Each row is followed by its class number.
[-216  117 -162  -32  442 -101   21   27  125  386   90  129  226 -133
  175  -39   58  253  -20   67  148  147   47  454  -16 -301 -134  359
   30   74   24  278 -242   24  295   83  -56 -130    0  -81  -17 -145]	1
[ -57   89 -289  242  598  378 -172  195   85  115   30 -101  158  210
  -28 -130 -586 -339 -397 -243  184  413  -34  181  129  -81 -438   62
  -10   31  -14  781 -105   37  117  112   88 -313  259  -64 -103 -494]	4
[ 184  253 -340  236  388  264 -228   84   22 -222  313 -160  125  319
  186  -55 -441 -190 -256 -535  153  234  -39  126  322 -144 -165    2
  134  147  -41  856  -71  -95  -15  -46  220 -257   99  133 -182 -640]	3
[-101  275 -351   13  462   70  228  180  -12  319  192  198   97  -71
   66  126   19  113  -46   22  385  229  130  372  203  -50 -166  422
  106   61  148   81 -242  217  139  274  -41   69  -97  -49 -201 -232]	7
[-141  255 -275  -17  398   80  296  146  -50  304  247  239   87  -56
  102  111   22  154  -92   -4  358  171   96  437  261  -29 -178  437
   55    1   90  -30 -264  186  177  312   26  114  -59  -63 -178 -272]	0
[-135  270 -296  -48  392   43  291  270  -82  320  295  248   53  -73
   15  132  -41   80 -147   25  401  163  109  333  246    0 -122  433
   12   -3  152  -13 -274  166  119  220    8  103  -50  -72 -213 -350]	7
[ 117  238 -319  265  473  302 -167    9  -22  -32  267 -261  178  272
  165  -92 -402 -162 -135 -560  -30  362  -82  154  257 -201 -216   -1
  193  106  -52  842  -86   96  -15   -3   52 -260  128  158 -116 -528]	6
[ -98   87 -159   80   87 -118  157  165 -112  272  278  325   47   10
  209    9   86  147 -137    1  132  -27  140  505  123 -115 -110  583
   84   -3  136   44 -220  -58  184  234  207   58   63  -82 -114 -189]	0
[ -46 -136 -154  136  286  218  -73  -41  -18  182   81 -162  173  132
  107 -243 -422 -254 -314 -272   53  466   78  195   17 -256 -284  311
  127  -47   24  570  -78   96   70  242   94 -286  161   82  -42 -389]	2
[  77  -68 -147  220  158  213  -23   -4   99   85  223 -176  -57  361
  259 -102 -274 -183  -92 -447  132  427  112  156   78 -245 -122  617
  362   59  192  589  -57  220  -13  174  144 -220  105  188  -80 -398]	4
[-119  253 -287  -26  471  120  316  111  -48  289  266  219   78  -25
   68  106  -36  199 -119  -65  382  235   96  482  212  -16 -198  445
   67   50   96   34 -300  189  165  297   25   43  -94 -104 -188 -291]	8
[ -44 -156 -216  109  316  185  -87  -80   31  200   33 -109  143   94
  125 -200 -418 -249 -335 -221  116  423  106  244   63 -203 -282  404
  143   18   35  603  -55   40  150  267  102 -252  163   52  -34 -418]	8
[  -1  117 -243  264  566  342 -162  201   63   46  104 -192  184  221
   -3 -104 -554 -179 -326 -374  172  444  -18  234  122 -105 -407  -35
   -4   66   53  802 -166  -39   40   82  124 -381  134  -70  -99 -524]	9
[ -53 -174 -193  101  352  209  -32 -133   53  247   72 -188  178   76
  107 -195 -381 -172 -289 -232  133  480   94  257   34 -251 -221  414
  156  -53    7  606  -85  182  163  305   44 -274  173  108  -11 -362]	8
[-131  318 -296   16  381  148  314  238  -75  256  305  223    9  -23
   57  154  -30  131 -112  -57  396  226   90  377  271   -8 -153  447
   78   33  147  -60 -264  273  105  254   29  109  -70  -70 -246 -266]	7
[-183  177 -269  -37  413   71  293  140 -109  294  262  172  104  -65
   79   58  -11  184 -109  -24  333  227  117  411  181  -54 -217  581
   78  -43  103  -74 -260  144  142  325    8  106   47 -113 -224 -301]	0
[ 155  -90 -119  248  123  114  -70   -7  206  114  176 -161  -99  300
  304  -59 -292 -203 -128 -424  193  354  149  206  103 -266 -153  612
  320  117  221  716  -35   82   14  159  231 -306   93  169   -9 -363]	5
[ -14 -150 -166   75  267  205  -67  -70    5  144   58 -157  130  101
  131 -218 -404 -267 -325 -241  129  438   84  242   19 -297 -269  413
  105  -44   46  615  -64   59  132  248  171 -265  159  106  -42 -359]	4
[ 141  -27 -142  265  174  169  -44    7  181  -13  246 -158  -92  380
  313  -65 -317 -179  -96 -491  148  415  114  223  143 -222 -213  602
  296  137  160  675  -74   39   -4  189  241 -286   74  120  -88 -419]	5
[ -40  124 -201  179  140  -68  178  135  -19  307  282  315    0   85
  289   41   56  177 -103  -69  178   58  136  504  121 -142  -82  566
  151  122  132  106 -202   93  156  207  133   -8  -31   -9 -164 -152]	1
[ 135  207 -331  276  405  253 -211   33    8  -63  278 -212  113  305
  229  -60 -431 -171 -237 -547  121  312  -45  220  249 -175 -160  122
  233  151  -15  828  -82   21  -24   -7  124 -271  126  186 -164 -553]	5
[ 167  -15 -192  265  152  169 -146   67  129   73  218  -93 -150  420
  268 -116 -352 -304 -190 -480  181  359   65  129  132 -189 -150  583
  307  111  193  692  -26  124    6  146  231 -241   88  160  -98 -455]	5
[-112  246 -251  -18  334   94  318  187  -62  239  266  228   22  -83
   98  125   37  158 -112  -25  393  157  140  445  254  -56 -165  542
   10  -19  140  -78 -264   98  149  299  137   87   15 -123 -182 -278]	6
[-191  140 -260  -66  402   56  278  138  -14  310  200  211   70 -103
  149   67   51  140  -78   58  414  203  117  421  192  -79 -202  650
  145  -63   92  -58 -218  100  189  371   54  161   63 -105 -200 -265]	0
[ 166  -84 -154  228   72   91 -122   -8  182   98  182 -131 -131  294
  291 -104 -237 -211  -99 -360  170  358  134  157   58 -251  -45  617
  334  120  289  721  -42  154   57  159  206 -231   17  194   -1 -359]	9
[ 188  255 -359  260  389  247 -251   41   44 -150  265 -201   93  275
  180  -60 -345 -175 -153 -544  103  275  -13  113  305 -182 -130   87
  199  138   29  837  -58   -4    0   15  150 -248   49  168 -148 -556]	8
[-227   94 -114  -13  465  -42  111  103  100  456  177  152  225 -115
  124  -41  -62  120 -102    2  161  156   56  463    6 -218 -187  358
    2   -5   21  255 -282  103  301  180  -24 -104  -36 -105   14 -188]	9
[ 134  254 -286  351  393  263 -156   25    1  -72  323 -210  123  311
  257  -46 -437 -134 -246 -564  138  327  -45  244  267 -147 -181   90
  192  131   -4  752 -119  -10  -46   40  149 -262  114  164 -141 -596]	2
[-119  230 -304  -46  357   63  286  255  -24  319  225  259  -28  -96
   89  107  -36   48 -155   20  483  194   96  404  245  -43 -158  580
   98   27  126  -29 -207  192  165  310   63  116  -55  -71 -235 -305]	8
[-168  119 -192  110  488 -100  -30   65  126  454   76  107  247  -92
  166  -46  106  229   59    4  124  166   88  394  -47 -244 -229  357
   37   60   75  321 -214   69  241  180  -74 -104  -32 -146   23 -170]	6
[   8  102 -311  249  596  354 -257  187   63   21   98 -109  171  231
  -15 -121 -573 -298 -417 -286  221  387  -14  196  125  -36 -423    5
  -27   80   30  845 -147  -88   73   94  154 -323  194 -151  -73 -549]	3
[-111  106 -306   61  -23 -171   25 -129   53  314    1  128  225  -57
  207  -87  219  328  148   46   38  275  154  355  -89 -497  -66  533
  151   57  223   29 -173  139  213  188 -186 -110 -104   72    4  -16]	2
[-119   68 -127  130  101  -55  183  125  -86  343  357  319   61   47
  227    6   39  158 -164  -67  145   16  148  465   87 -127  -95  585
  111   33  108   31 -251   40  147  212  130    4   73  -31 -119 -185]	1
[-162   98 -195   -3  474 -148  -22   72  112  457   96  136  229 -165
  196  -14   86  147  -61   99  155  106  105  474   31 -237 -170  426
   -9    7   90  335 -214  -12  352  210   -4  -66  -62 -109   52 -150]	7
[  -8  110 -293  314  554  353 -192  249   77   66  114  -94   97  207
   20  -93 -561 -286 -390 -258  263  400   -5  206   76  -19 -392   70
    6   96   73  814 -131  -27   72  123  176 -315  176  -92 -116 -504]	2
[-167  267 -358  -38  452   54  191  271 -122  338  160  228  110 -110
   54   80   29   42 -122   79  333  177  112  396  267  -19 -207  485
  113  -41   96    6 -228  110  149  352   40  127   21  -83 -220 -264]	5
[-218   79 -187  -48  503 -158  -56  114   41  426   92  171  284 -198
  126  -72  133  127  -49  121  102    4   93  396   59 -225 -100  347
   67  -75   27  315 -225  -94  278  192   35  -26   24 -112   21 -212]	5
[  78 -147  -93  180  173  189   -2 -113  155  150  204 -177    5  344
  279 -105 -315 -163 -134 -451  139  404  144  183   73 -271 -161  620
  357   59  149  639  -75  164   20  151  118 -290  174  144   10 -377]	3
[ 137  -47 -145  230  108  190  -55  -61  150   42  220 -188  -88  361
  296  -83 -245 -164  -53 -473  122  413  144  186   82 -248 -106  567
  363   89  224  690  -66  158   -8  131  178 -253   60  164  -14 -376]	1
[ 118  -85  -91  285  172  171  -68    1  143   57  286 -185  -58  402
  282 -118 -402 -225 -168 -547  142  406   88  156   14 -277 -170  580
  319  128  218  676  -56  124  -43  118  191 -287  114  132  -65 -438]	7
[ -54  185 -227  164  141  -98  145  184  -37  335  326  366   -6   90
  199   63   31  125 -142  -43  165  -10  112  419  174  -41 -144  562
   78   99  130  100 -197   45  182  196  106   20    2  -81 -125 -281]	8
[  85  -50 -110  287  154  218  -77   24  139   49  228 -204  -47  400
  294 -124 -360 -214 -122 -514  135  450   81  154   76 -287 -174  530
  317   96  155  561  -50  148  -28  192  198 -304  102  146  -81 -363]	3
[-100 -119 -211   84  357  197  -44  -23  -43  214  110 -220  244   24
  109 -219 -445 -224 -314 -247   23  492   81  256   40 -247 -267  315
  100  -24    4  580 -101   82  128  280   63 -262  177   92  -25 -381]	6
[-135  342 -381   90  372   72  192  225  -84  372  173  233   67  -76
   68  105  -20   87 -107    0  398  243   51  355  229  -39 -154  404
   30   68  149   -3 -225  294  158  269  -56   93  -73  -28 -238 -283]	9
[ 128  213 -342  188  404  257 -159  -15   62 -143  157 -135  104  282
  143  -66 -371 -209 -159 -438  119  294  -39  100  297 -166 -215   87
  164  113  -17  819  -56   34   33  -49   93 -207  115  153 -174 -607]	0
[ -49 -149 -145  108  216  242  -18  -43  -74  129  158 -178  121  141
  119 -198 -452 -233 -328 -325   84  487   72  206  -37 -263 -219  306
  126   -2   91  566  -98  167   22  149  145 -271   72  129  -79 -387]	4
[-128  289 -317   -1  417   87  246  203  -47  274  248  209   75  -69
   42  116   19  151  -71  -15  382  207  122  368  241  -29 -157  455
   84   34  116   24 -272  211  124  312   40   62  -81  -67 -212 -264]	5
[-107  143 -190  139  185  -28  217  153  -47  394  289  368   47   52
  182   37  -38  127 -197  -37  190   32  145  503  129  -37 -122  542
  105  128   72  105 -287  131  193  177   73  -47   12  -33 -123 -202]	6
[ 116  243 -304  287  415  272 -217   25  -50  -69  330 -262  180  307
  182  -68 -448 -153 -230 -604   54  319  -74  166  263 -197 -151  -31
  174  104  -32  781 -105   47  -89  -16  111 -283  116  174 -145 -566]	5
[  77 -107  -96  253  181  199  -46 -106  169   86  273 -190    2  364
  306  -96 -319 -144 -122 -492  107  405  162  200   92 -218 -126  555
  343  105  153  639 -112  136    0  172  147 -303  110  130   16 -360]	3
[  92  137 -292  304  624  365 -176  202  108  -22  109  -46   98  238
  -55  -94 -568 -244 -390 -361  252  346    5  167  156    3 -427  -29
  -43  152   31  899 -126  -52   62   89  203 -352  123 -117 -136 -587]	8
[ -12  130 -130  142  186  -48  188   13    4  298  321  307   63   79
  173   65   62  187  -67 -101  122   17  156  487  120  -84 -180  496
   42  105  115  181 -267   65  166  170   94  -52   23 -107  -46 -183]	9
[ -56   95 -156  202  109  -32  192   37   -7  290  310  307   77  124
  264   39   36  251  -96 -162  169   83  158  523   36 -150 -138  506
   88  112  126  112 -256  102  140  152  112  -98  -74  -70 -111 -162]	2
[-249  130 -167   -9  421  -98   -3  156   16  407  150   98  289 -160
  130  -40   80  141   36   51   81   98   51  324  -19 -279  -85  152
   45  -22   65  320 -235   26  181   69  -44  -57  -64  -63   -1 -183]	1
[ -70  102 -133  164  183  -65  195  141   -1  333  288  350   19  121
  235   10   10  195 -144  -60  167   37  151  509   81  -71 -146  557
  131  113  120  134 -255   22  163  194  133  -62  -17  -91 -104 -213]	2
[ -29 -172 -194  109  315  164  -74  -59   48  246   52 -143  109   73
  168 -169 -423 -246 -332 -196  176  432   82  306   -4 -195 -247  461
  169   63   38  712  -73   97  174  201  104 -287  162  110  -43 -374]	0
[-157  275 -313   -3  503   93  313  273  -44  281  206  225   91   33
  132   56  -74  137 -119  -36  399  244  108  417  237  -52 -244  536
  137   12   76   29 -273  142  132  328   -2   94  -75  -72 -276 -367]	4
[-119  124 -227  153  151 -105   63  124  -50  477  204  279  101   55
  224  -11   23  223 -140  -31  161   83  105  494   44 -112 -120  513
  107  172   83   80 -180  151  214  204  -29  -78  -10  -21 -112 -144]	0
[ -97  146 -188  181  236  -60  197  157    7  427  281  371  103  117
  199   50  -16  138 -176   -7  198   28  152  505  152  -20 -136  512
   77   62   89  173 -305   88  216  256   76  -56   -2  -65  -67 -227]	2
[ -47  129 -306  306  556  378 -226  203   45   83   86 -151  223  271
  -16 -151 -597 -217 -375 -382  137  428  -25  222   92  -69 -414  -65
    3   46   21  792 -157  -16   84  110   87 -374  150  -95  -70 -511]	0
[-121  312 -327    4  398   61  224  270  -88  270  263  238   95 -123
   28   93   14   93  -86    0  369  148  129  342  217  -10 -129  343
   18   15  129   55 -272  128  123  238   22   81 -116  -74 -194 -320]	2
[  42  246 -355  239  444  310 -161    1  -31  -12  229 -220  250  291
  173  -90 -448 -124 -247 -525   78  364  -26  213  261 -197 -231   77
  205   99  -50  701 -112   70   17   53   14 -279  115  184 -149 -549]	4
[ -16  173 -214  100  125 -127   99  200  -61  267  282  305   47   42
  235   52   97  172  -88  -19  133  -26  154  502  144 -139 -120  556
   85  128  140  169 -214  -56  165  182  160  -30  -24  -73 -116 -149]	4
[-223  153 -143   18  476  -36   80  122   82  440  134  191  187  -59
   69  -34  -91  137 -111    2  195  149   34  384    6 -174 -176  223
  -80   77   23  317 -296   88  250   25  -75 -166  -55  -99  -41 -265]	1
[ -17   98 -183  116  106  -63  188   88    6  286  340  359   27   97
  235   95   40  178 -135  -79  226  -23  166  464  103  -93 -113  560
  108  137  116  124 -206   70  165  117  167  -54   -8  -70 -124 -189]	3
[-191  163 -232   82  494 -107  -10  190  117  475  150  161  184  -91
  101   18  -56  102  -69   85  231  112   69  351    9 -146 -104  263
  -24  110   94  487 -302  126  241   71 -105 -128 -109  -70    1 -222]	5
[ -44   79 -269  232  568  331 -213  196   64  117  108 -198  159  185
   48 -121 -553 -206 -367 -312  178  439    1  269   77  -97 -386  133
   87   89   57  819 -146  -32   82  111  107 -345  190  -66  -58 -449]	4
[ -84  109 -292  288  545  405 -155  201   41  124   81 -187  169  182
    1 -109 -539 -221 -348 -326  251  466  -34  199  111 -111 -366   13
   54   -9   21  650 -118   31   40  159   66 -308  214  -41 -113 -497]	8
[ -45   44 -259  231  586  343 -156  128   53  112   68 -198  216  166
   11 -133 -523 -203 -311 -308  151  478  -20  278   42 -133 -416   60
   50   35   28  785 -146  -12   77  118   64 -334  215  -83  -72 -473]	9
[  73 -136  -67  274   74  163  -41   -3  157  101  249 -213  -72  378
  320 -128 -330 -162 -113 -504  137  433  108  181   21 -304 -113  657
  360   68  223  581  -71  166   -8  188  186 -287   98  186  -39 -378]	0
[ -65  116 -228   85   55 -141   67  108  -95  312  304  309   74  -28
  186   48  123  189 -106   65  174  -67  152  484   41 -117  -52  460
   77  117  148  146 -199   -2  154  116   83   18   16  -27  -79 -132]	4
[ -51  204 -295  -21  409   61  284  116   27  332  213  301  -60  -45
  147  157   18  104 -167   52  506  170  119  471  261   18 -201  660
   95   92  163   39 -197  160  217  315  108  109  -29 -102 -209 -269]	7
[ -11  137 -315  211  555  376 -176  187   70   84   75 -142  170  206
   -1 -121 -546 -253 -374 -348  218  430   10  223  127  -73 -375   51
    7   28   17  733 -108    7  112  121  107 -339  176  -62  -79 -522]	2
[ -15  113 -278  260  567  346 -146  218   55  120   69  -96  120  178
   21 -127 -569 -305 -391 -259  193  415  -13  187  105  -64 -405   85
   17   70   28  792 -117  -16   92  115  108 -305  224  -46  -93 -505]	2
[ -49  146 -231  156  177  -88   85  186  -38  335  288  327   82   51
  199   25   45  144 -124  -52  154  -32  178  492  121  -65  -90  465
  121  140  132  172 -244   12  158  188  105  -37  -19  -65  -90 -159]	6
[ -69   67 -285  276  552  379 -206  158   92  112   84 -165  223  196
    9 -119 -544 -225 -340 -321  218  427   -9  204   87  -81 -419   34
   64   44   -6  753 -111   24   70  156   74 -316  240  -92  -75 -473]	0
[ -28  139 -317  264  569  378 -201  266   39   81   92 -126  171  247
  -10 -107 -575 -242 -404 -312  232  440  -28  205  140  -47 -375   -8
   -1   82   44  748 -144   13   70  126  124 -336  150  -88 -104 -526]	3
[-222  112 -161   19  477 -105  -32   38  133  495   42  155  234 -194
   88  -40    4  105  -55  153  187  109   41  353  -46 -221 -126  256
   36  137   24  388 -228  173  276   51 -156 -119   -7  -31   15 -168]	9
[ -63 -161 -155  128  245  212  -35  -73  -46  168  110 -155  199  111
  107 -224 -406 -277 -323 -260   72  413   75  213  -25 -317 -296  355
  150  -92   55  513  -67   95   59  224  104 -229  173  121  -41 -419]	4
[ 111  -53  -52  223   79  217  -42    3  103  -25  240 -232  -84  401
  307 -116 -334 -209  -94 -535  109  480  100  169   23 -316 -177  609
  343  121  193  564  -66  183  -78  146  221 -285  101  169 -103 -366]	9
[-245   91 -152   67  472 -120   77  153   68  517  159  136  257 -157
  157  -48  -14  134  -66   43  149  118   69  387   10 -251 -157  358
  -13  -44   73  275 -300   -6  251  166  -65  -78   -8  -90   30 -248]	6
[ -54 -165 -155   82  273  198  -16  -34   -2  233   65 -172  148  112
  143 -228 -424 -249 -267 -245   13  472   61  225   27 -317 -269  399
  153  -56    7  577  -70   77  124  241   70 -261  184  103  -22 -396]	1
[ 154  -36 -121  217   91  161  -25   21   94   60  292 -182 -170  345
  296  -84 -356 -267 -143 -502  166  398  125   97   71 -239  -74  615
  323  118  245  674  -49  212  -60   75  198 -220   80  211  -75 -431]	1
[ 138  -87 -114  282  126  154  -60   18  141   67  275 -151 -146  389
  310 -113 -337 -210 -156 -483  174  388  115  162   53 -233 -125  661
  364  124  236  651  -42  168  -19  167  243 -247   84  174  -98 -413]	1
[ 149  210 -312  243  370  269 -219  -66   33 -129  231 -195   90  290
  202  -65 -326 -155 -154 -480   83  298  -52  135  269 -201 -165  109
  202  125  -24  791  -50   13   -3   -7  119 -238  149  160 -142 -538]	8
